Where the symbols take the states:
Q60 ze Q67
Q60 di Q383
Q385 ze Q184
Q385 di Q894
Q602 ze Q411
Q602 di Q669
Q155 ze Q600
Q155 di Q111
Q474 ze Q857
Q474 di Q184
Q746 ze Q301
Q746 di Q600
Q371 ze Q277
Q371 di Q320
Q923 ze Q60
Q923 di Q158
Q256 ze Q296
Q256 di Q775
Q546 ze Q633
Q546 di Q873
Q383 ze Q721
Q383 di Q411
Q863 ze Q786
Q863 di Q597
Q624 ze Q673
Q624 di Q277
Q205 ze Q698
Q205 di Q561
Q883 ze Q368
Q883 di Q236
Q225 ze Q657
Q225 di Q658
Q343 ze Q830
Q343 di Q33
Q293 ze Q60
Q293 di Q633
Q34 ze Q301
Q34 di Q152
Q179 ze Q440
Q179 di Q746
Q277 ze Q91
Q277 di Q453
Q622 ze Q158
Q622 di Q67
Q307 ze Q589
Q307 di Q657
Q673 ze Q20
Q673 di Q91
Q567 ze Q84
Q567 di Q786
Q368 ze Q830
Q368 di Q882
Q698 ze Q894
Q698 di Q633
Q325 ze Q237
Q325 di Q229
Q348 ze Q525
Q348 di Q546
Q202 ze Q721
Q202 di Q567
Q20 ze Q184
Q20 di Q343
Q301 ze Q41
Q301 di Q746
Q786 ze Q192
Q786 di Q786
Q440 ze Q155
Q440 di Q307
Q41 ze Q152
Q41 di Q343
Q600 ze Q307
Q600 di Q225
Q81 ze Q658
Q81 di Q192
Q697 ze Q293
Q697 di Q546
Q332 ze Q877
Q332 di Q368
Q633 ze Q237
Q633 di Q343
Q882 ze Q440
Q882 di Q600
Q237 ze Q202
Q237 di Q348
Q721 ze Q348
Q721 di Q179
Q91 ze Q857
Q91 di Q453
Q296 ze Q567
Q296 di Q84
Q894 ze Q561
Q894 di Q237
Q184 ze Q229
Q184 di Q866
Q84 ze Q697
Q84 di Q60
Q192 ze Q583
Q192 di Q589
Q877 ze Q883
Q877 di Q830
Q274 ze Q81
Q274 di Q567
Q561 ze Q633
Q561 di Q202
Q453 ze Q518
Q453 di Q877
Q236 ze Q343
Q236 di Q746
Q657 ze Q81
Q657 di Q662
Q583 ze Q882
Q583 di Q659
Q576 ze Q348
Q576 di Q205
Q229 ze Q343
Q229 di Q179
Q584 ze Q746
Q584 di Q673
Q873 ze Q698
Q873 di Q385
Q320 ze Q453
Q320 di Q332
Q152 ze Q33
Q152 di Q348
Q857 ze Q474
Q857 di Q41
Q669 ze Q411
Q669 di Q150
Q589 ze Q658
Q589 di Q697
Q597 ze Q296
Q597 di Q662
Q658 ze Q662
Q658 di Q583
Q830 ze Q236
Q830 di Q440
Q150 ze Q385
Q150 di Q698
Q111 ze Q225
Q111 di Q81
Q866 ze Q179
Q866 di Q584
Q659 ze Q775
Q659 di Q786
Q775 ze Q863
Q775 di Q923
Q411 ze Q576
Q411 di Q385
Q518 ze Q332
Q518 di Q883
Q525 ze Q669
Q525 di Q301
Q67 ze Q669
Q67 di Q84
Q662 ze Q192
Q662 di Q256
Q158 ze Q150
Q158 di Q296
Q33 ze Q584
Q33 di Q624

In the rows, zero is written as 141.

The rows follow the links: the fewer symbols apart two states are, the more alike their rows tend to be.

Some states and rows for them; each showing differs a little:
Q440: 130 131 125 127 121 168 118 153 171 167 192 87 160 107 164 135 183 177 92 38 226 100 79 138 174 101 175 189 177 116 182 80 192 116 146 231 107 183
Q150: 69 203 168 133 199 134 79 135 163 241 110 95 174 141 122 146 99 161 147 173 121 247 89 150 187 148 109 184 150 216 87 118 145 168 127 58 164 125
Q746: 100 88 181 162 67 136 164 153 176 155 155 161 204 113 94 146 215 171 127 62 134 56 153 69 181 67 162 137 234 85 180 168 144 118 126 176 158 117
Q525: 108 182 169 160 132 92 178 112 217 145 103 182 211 163 66 157 190 150 76 156 89 159 209 82 175 53 171 107 201 159 124 145 62 141 108 115 129 89
Q111: 150 222 180 115 137 142 160 199 229 159 257 106 143 157 140 124 134 163 76 64 199 144 158 127 143 102 180 201 148 120 203 129 155 141 192 208 138 159
Q383: 203 183 76 86 176 130 174 113 203 107 75 141 193 188 190 149 126 123 93 169 155 173 132 77 148 82 153 139 151 181 90 114 62 75 68 174 72 157
Q237: 105 113 159 210 127 146 201 123 148 68 94 160 121 120 211 147 168 127 154 164 101 156 80 146 64 175 117 116 116 203 139 143 135 70 196 213 27 174
Q453: 175 135 55 126 121 93 138 166 39 179 152 177 54 120 79 153 114 128 140 132 154 99 157 188 148 175 85 122 25 110 128 127 161 191 71 187 153 154
Q296: 271 109 145 105 132 218 100 133 127 105 65 181 130 181 181 138 89 103 201 191 145 136 167 174 114 148 122 131 162 124 117 159 150 201 142 36 209 150
Q624: 144 110 176 95 108 109 178 213 104 138 188 172 147 158 92 120 113 136 196 135 115 91 106 70 119 172 52 173 110 92 177 224 150 142 77 190 228 125
Q474: 92 168 64 148 224 85 133 116 108 125 185 40 122 158 187 155 131 138 182 177 91 165 207 134 185 201 213 72 107 130 93 128 108 81 178 77 157 126
Q33: 116 80 215 134 72 117 178 188 128 137 168 178 172 135 86 140 156 166 211 102 102 58 120 78 115 140 94 155 172 85 182 242 144 128 114 171 223 120
Q320: 190 141 73 123 120 89 152 165 65 166 138 184 69 115 75 146 116 126 125 136 161 105 157 188 129 171 76 129 26 112 141 124 153 190 65 194 139 157
Q669: 118 215 119 105 206 104 101 113 202 190 105 120 214 173 95 136 118 148 80 159 145 218 160 96 204 91 134 155 166 195 98 113 90 146 53 108 133 119
Q786: 175 94 109 107 197 229 99 84 126 14 130 217 143 163 112 87 178 94 151 198 185 128 178 174 115 172 124 101 166 146 180 187 126 187 161 135 147 75
Q307: 146 191 189 133 109 164 135 195 221 162 240 95 149 132 145 125 146 160 78 50 207 138 140 141 143 92 195 206 148 115 215 103 168 147 199 202 141 171
Q657: 149 228 200 121 153 148 153 200 223 127 262 113 140 158 120 100 128 157 84 96 203 152 170 146 129 109 184 191 132 122 210 135 150 183 216 161 150 140

Each walk starts at a row. The symbols on each line, taken left to right, move it on to the next state.
Each answer is a row, close to the row of the state it stands for.
125 175 180 118 119 151 132 184 213 176 226 99 177 133 132 125 158 176 73 37 205 119 119 128 165 80 187 208 181 108 205 112 174 144 163 201 133 166
di di di
130 146 155 120 185 230 90 118 171 89 203 178 131 145 75 70 187 118 83 122 226 142 195 193 148 138 150 147 166 144 223 148 167 214 207 151 140 93
di ze ze ze di ze
175 171 168 126 181 202 128 145 181 56 217 189 112 173 96 83 159 127 96 146 205 146 209 180 109 136 158 143 148 134 211 171 134 206 244 151 148 100
107 137 222 225 78 148 184 144 120 153 98 144 91 99 215 188 128 160 186 166 78 165 79 186 64 183 122 140 116 172 125 149 170 119 225 132 81 183
di ze ze ze ze di ze
129 185 166 119 127 149 134 185 215 169 229 92 179 135 140 122 154 179 75 36 222 134 110 126 168 87 182 212 165 111 196 106 168 134 162 213 128 170
di di ze ze
168 173 188 104 184 224 97 151 187 89 212 175 130 168 88 87 134 140 121 163 188 148 207 184 104 155 148 160 156 137 217 186 147 243 226 106 195 106
230 155 195 191 48 135 202 178 157 153 106 160 89 166 233 187 94 122 175 149 104 127 148 176 77 120 167 136 114 112 117 135 139 136 217 92 134 201
ze ze di ze ze di
116 159 236 229 71 133 206 161 149 171 101 157 85 128 191 189 123 144 169 171 62 174 114 174 67 154 140 120 121 177 109 152 143 134 236 106 84 180
di di di di ze di
259 112 108 130 130 195 178 120 142 13 90 209 119 183 214 139 132 89 144 190 153 109 171 146 70 140 136 95 143 140 134 157 109 134 158 150 108 152
128 79 96 110 147 147 148 141 154 86 169 101 209 128 198 118 197 156 147 83 177 98 77 66 152 131 162 149 207 126 169 129 149 45 107 255 112 161
di di di ze ze ze
160 226 201 130 154 168 149 192 224 103 255 141 127 175 118 93 133 148 79 108 205 158 204 166 121 121 180 188 135 126 209 147 146 199 232 162 151 126
di ze di ze ze
198 211 206 151 94 156 179 197 215 120 215 138 98 173 180 129 111 137 105 107 168 132 183 190 93 112 186 164 126 115 197 130 147 186 264 139 143 171
82 84 123 109 169 122 117 182 89 138 190 64 174 142 171 122 129 164 239 132 119 105 60 81 155 213 116 160 149 118 158 198 172 61 118 157 201 140
di di di di di di di
121 70 99 167 96 159 92 109 80 216 111 132 114 57 150 162 199 174 123 66 180 96 101 200 200 123 168 142 157 109 149 63 219 156 122 191 96 181
ze di ze di ze
110 141 185 184 81 98 194 130 187 138 132 168 189 136 79 158 206 162 113 116 81 112 211 86 162 67 194 96 228 98 153 182 92 143 153 109 156 103
171 229 170 121 147 165 172 192 229 98 252 139 130 184 131 93 137 137 80 116 205 140 199 147 110 121 178 170 119 135 213 152 129 173 233 190 131 131
ze ze di di
167 78 148 112 184 248 64 102 112 85 96 200 151 155 115 110 145 108 181 202 170 149 161 184 141 157 112 135 190 144 154 167 157 222 133 69 199 88
di di ze di ze
45 150 200 198 166 143 134 125 136 164 115 120 116 100 166 150 131 158 162 181 105 216 57 185 106 217 103 158 108 233 115 134 164 122 208 137 69 148
163 102 70 176 106 129 106 115 54 213 94 149 70 77 111 173 173 154 111 107 169 112 140 226 176 149 142 124 92 127 121 67 188 195 96 180 107 178
ze di ze di di ze
131 97 145 91 122 111 162 212 95 129 202 128 163 141 115 128 101 148 220 124 119 87 94 72 117 184 76 179 103 105 178 224 156 107 80 179 238 123
di ze ze ze ze di ze
101 63 88 125 178 143 135 110 106 88 152 60 171 126 233 125 174 151 186 119 144 119 62 98 147 189 162 138 166 135 150 136 177 12 134 218 98 149
